Here is a tiny trained network, its code and every weight. The questions are about switching its units off for an input and a target symbol, where a switched-off unit gives its printed mean instead of its output.

import numpy as np


def w(rows, s, z=0):
    codes = np.array(rows[::2]) - 128.0
    scale = np.full(codes.shape[1], s)
    scale[-1] = z or s
    return codes * scale


def f(y):
    return np.maximum(y, 0)


def softmax(a):
    e = np.exp(a - a.max(-1, keepdims=True))
    return e / e.sum(-1, keepdims=True)


def log_softmax(a):
    a = a - a.max(-1, keepdims=True)
    return a - np.log(np.exp(a).sum(-1, keepdims=True))


def net(x, mask):
    ids = ['ΔΞαλμπτφ'.index(c) for c in x.split()]
    T = len(ids)
    res = E[ids] + P[:T]
    u = 0
    for l in range(3):
        q, k, v = (res @ M[l].T for M in (Q, K, V))
        z = softmax(np.where(np.tri(T) > 0, q @ k.T / 2**0.5, -1e9)) @ v
        res = res + np.where(mask[u], z, O[l][:, -1]) @ O[l][:, :-1]
        u += 1
        y = f(res @ A[l][:, :-1].T + A[l][:, -1])
        res = res + np.where(mask[u : u + 12], y, B[l][:, -1]) @ B[l][:, :-1]
        u += 12
    return log_softmax(res[-1] @ U[:, :-1].T + U[:, -1])


Q, K, V, O, A, B = {}, {}, {}, {}, {}, {}
E = w([
[198,145,33,122],'Δ',
[196,114,167,223],'Ξ',
[143,171,84,147],'α',
[119,181,73,53],'λ',
[87,142,80,121],'μ',
[150,71,198,99],'π',
[253,202,142,94],'τ',
[141,49,106,108],'φ',
],0.018)
P = w([
[162,144,7,70],'0',
[79,137,157,177],'1',
[86,152,159,148],'2',
[95,147,156,151],'3',
[100,150,154,149],'4',
[104,149,153,147],'5',
[106,151,146,143],'6',
[112,153,145,146],'7',
[112,152,139,148],'8',
[120,152,140,153],'9',
[118,150,144,155],'10',
[121,151,132,142],'11',
[117,151,135,150],'12',
],0.011)
Q[0] = w([
[169,177,199,116],'0.h0',
[88,57,254,119],'0.h0',
],0.0097)
K[0] = w([
[99,135,255,132],'0.h0',
[96,64,124,94],'0.h0',
],0.0085)
V[0] = w([
[100,5,133,2],'0.h0',
[54,95,119,115],'0.h0',
],0.0048)
O[0] = w([
[92,86,137,1,4],'0.h0',
[146,158,86,96,55],'0.h0',
],0.0099,0.0031)
A[0] = w([
[85,107,143,209,137],'0.n0',
[74,200,160,134,190],'0.n1',
[140,85,97,42,65],'0.n2',
[47,136,66,135,54],'0.n3',
[85,119,112,173,51],'0.n4',
[147,230,12,50,155],'0.n5',
[191,215,60,139,187],'0.n6',
[72,235,108,189,188],'0.n7',
[199,211,196,142,2],'0.n8',
[64,15,25,52,11],'0.n9',
[89,194,214,172,9],'0.n10',
[127,195,90,145,106],'0.n11',
],0.011,0.0036)
B[0] = w([
[124,148,85,70,180],'0.n0',
[154,2,81,128,172],'0.n1',
[130,181,71,195,144],'0.n2',
[139,174,160,116,155],'0.n3',
[157,165,166,165,144],'0.n4',
[120,126,134,185,217],'0.n5',
[70,130,116,140,245],'0.n6',
[69,87,117,72,244],'0.n7',
[151,175,147,72,190],'0.n8',
[57,194,44,182,152],'0.n9',
[107,111,150,129,162],'0.n10',
[114,102,129,94,188],'0.n11',
],0.0082,0.012)
Q[1] = w([
[103,125,104,178],'1.h0',
[162,144,250,146],'1.h0',
],0.014)
K[1] = w([
[146,65,116,142],'1.h0',
[255,102,157,78],'1.h0',
],0.0095)
V[1] = w([
[100,254,39,189],'1.h0',
[2,9,177,38],'1.h0',
],0.0049)
O[1] = w([
[97,158,69,81,248],'1.h0',
[2,55,214,73,96],'1.h0',
],0.0096,0.016)
A[1] = w([
[118,118,168,41,106],'1.n0',
[187,108,27,109,121],'1.n1',
[84,131,81,189,254],'1.n2',
[59,71,65,215,191],'1.n3',
[108,91,154,159,54],'1.n4',
[109,159,109,124,216],'1.n5',
[70,200,97,123,97],'1.n6',
[107,118,76,153,137],'1.n7',
[47,136,188,121,164],'1.n8',
[255,42,203,175,150],'1.n9',
[105,138,132,28,97],'1.n10',
[91,102,6,132,122],'1.n11',
],0.0087,0.0056)
B[1] = w([
[108,189,107,136,140],'1.n0',
[143,103,202,114,205],'1.n1',
[181,109,95,75,211],'1.n2',
[83,61,165,119,201],'1.n3',
[152,164,118,93,131],'1.n4',
[183,76,115,125,188],'1.n5',
[137,142,165,94,206],'1.n6',
[178,129,114,120,183],'1.n7',
[255,176,85,174,158],'1.n8',
[91,156,216,32,140],'1.n9',
[192,113,127,197,156],'1.n10',
[172,114,190,142,255],'1.n11',
],0.0067,0.022)
Q[2] = w([
[158,46,30,62],'2.h0',
[54,16,116,254],'2.h0',
],0.0091)
K[2] = w([
[254,90,9,143],'2.h0',
[167,50,158,168],'2.h0',
],0.011)
V[2] = w([
[219,110,143,209],'2.h0',
[97,2,160,118],'2.h0',
],0.011)
O[2] = w([
[18,144,50,156,253],'2.h0',
[175,64,2,161,28],'2.h0',
],0.0098,0.015)
A[2] = w([
[49,16,104,110,164],'2.n0',
[78,111,43,202,84],'2.n1',
[99,181,162,251,121],'2.n2',
[112,102,108,138,47],'2.n3',
[98,65,135,193,99],'2.n4',
[70,81,147,188,110],'2.n5',
[169,142,59,102,154],'2.n6',
[98,108,158,76,106],'2.n7',
[179,80,171,194,216],'2.n8',
[174,81,61,81,147],'2.n9',
[59,166,90,169,2],'2.n10',
[148,163,126,135,90],'2.n11',
],0.012,0.0069)
B[2] = w([
[183,174,116,243,246],'2.n0',
[249,97,107,87,198],'2.n1',
[155,99,52,103,179],'2.n2',
[74,38,189,85,141],'2.n3',
[147,138,246,151,151],'2.n4',
[105,119,215,160,176],'2.n5',
[44,119,172,118,202],'2.n6',
[222,179,125,217,208],'2.n7',
[2,113,95,73,152],'2.n8',
[95,78,134,185,217],'2.n9',
[207,53,151,45,191],'2.n10',
[91,57,161,92,146],'2.n11',
],0.0072,0.012)
U = w([
[93,114,101,113,251],'Δ',
[200,99,139,124,41],'Ξ',
[113,101,166,127,143],'α',
[143,154,77,166,193],'λ',
[182,133,144,87,114],'μ',
[188,112,82,100,134],'π',
[140,5,214,22,51],'τ',
[125,67,132,124,84],'φ',
],0.011,0.0031)

Each question gives the input, a string of symbols that net reads in full, and the target symbol t.
The units are the heads (2 rows each of Q, K, V and O) and the neurons (one row each of A and B). Each row of codes is followed by its name. A weight is (code - 128) times the scale printed after its matrix; where a second scale follows, it is the last column's (O, A, B and U).
mask holds one flag per unit, layer by layer, with each layer's heads first. A switched-off unit (its flag False) gives its mean, the last column of its rows in O or B, instead of its output. The means were averaged over made-up inputs and are rounded, as every weight is.
A unit's drop is (log p(t) with every unit on - log p(t) with that unit switched off) / (log p(t) with every unit on - log p(t) with every unit switched off).
The circuit of an input: a set's keep is (log p(t) with only the set's units on - log p(t) with every unit switched off) / (log p(t) with every unit on - log p(t) with every unit switched off). Starting from the 12 units with the biggest drops (on a tie, the unit counted first), units are removed one at a time, each time the one whose removal leaves the highest keep (on an exact tie, the one counted first), for as long as the keep stays at least 0.8.
units of the circuit, in order: the units of the circuit, biggest drop first
unit that matters most: the unit with the biggest drop
k most important neurons: the k neurons with the biggest drops, biggest first
k most important neurons of layer l: the k neurons of layer l with the biggest drops, biggest first
input Ξ Ξ μ λ μ φ μ λ, target Ξ: unit that matters most : 2.n0
input Δ τ Ξ Δ α Ξ μ μ μ Δ Δ λ, target π: 2 most important neurons : (1.n11; 1.n2)
input μ Δ φ Ξ λ μ Δ μ Δ μ μ λ, target τ: 3 most important neurons : (0.n9; 1.n3; 2.n0)
input τ Δ φ α μ π φ τ τ α, target α: units of the circuit, in order : (0.n7; 1.h0; 2.h0)
input Ξ Δ μ φ, target Ξ: 2 most important neurons : (2.n0; 2.n1)
input τ Ξ λ τ μ μ μ λ Δ μ, target α: units of the circuit, in order : (1.h0; 2.h0; 2.n7)
input τ π τ α Δ, target α: units of the circuit, in order : (1.h0; 2.h0; 0.n7)
input φ μ Ξ α μ μ λ Ξ Δ μ λ, target Δ: 2 most important neurons : (0.n9; 1.n11)
input μ Ξ φ Ξ α, target τ: units of the circuit, in order : (0.n9; 2.h0)
input α μ τ λ, target φ: 3 most important neurons of layer 2 : (2.n0; 2.n9; 2.n6)
input π π φ Δ λ μ φ, target λ: units of the circuit, in order : (0.h0; 0.n9; 2.n0)
input τ μ μ, target α: units of the circuit, in order : (1.h0; 2.h0; 2.n0)
input Ξ λ Ξ λ Δ π λ μ Δ, target Ξ: 2 most important neurons of layer 1 : (1.n1; 1.n3)
input μ μ μ φ α λ λ φ Ξ λ Ξ α, target τ: units of the circuit, in order : (1.h0)
input α π φ Ξ φ Ξ π Ξ μ φ λ α, target φ: 2 most important neurons : (2.n0; 2.n9)
input μ π Ξ, target τ: 4 most important neurons : (1.n9; 0.n6; 2.n0; 0.n9)
input π μ Ξ α Δ μ, target λ: 2 most important neurons : (0.n2; 0.n7)
input τ μ τ μ λ λ τ μ λ, target α: units of the circuit, in order : (1.h0; 2.h0; 2.n7)
input α Δ Ξ μ λ τ α π α α Δ, target φ: 2 most important neurons : (2.n0; 2.n9)
input λ μ Ξ λ, target μ: 3 most important neurons : (0.n2; 0.n7; 0.n9)
input λ λ μ Δ Δ, target μ: 3 most important neurons of layer 0 : (0.n2; 0.n7; 0.n9)
input Δ Δ τ λ α, target π: 3 most important neurons : (1.n11; 1.n2; 2.n1)
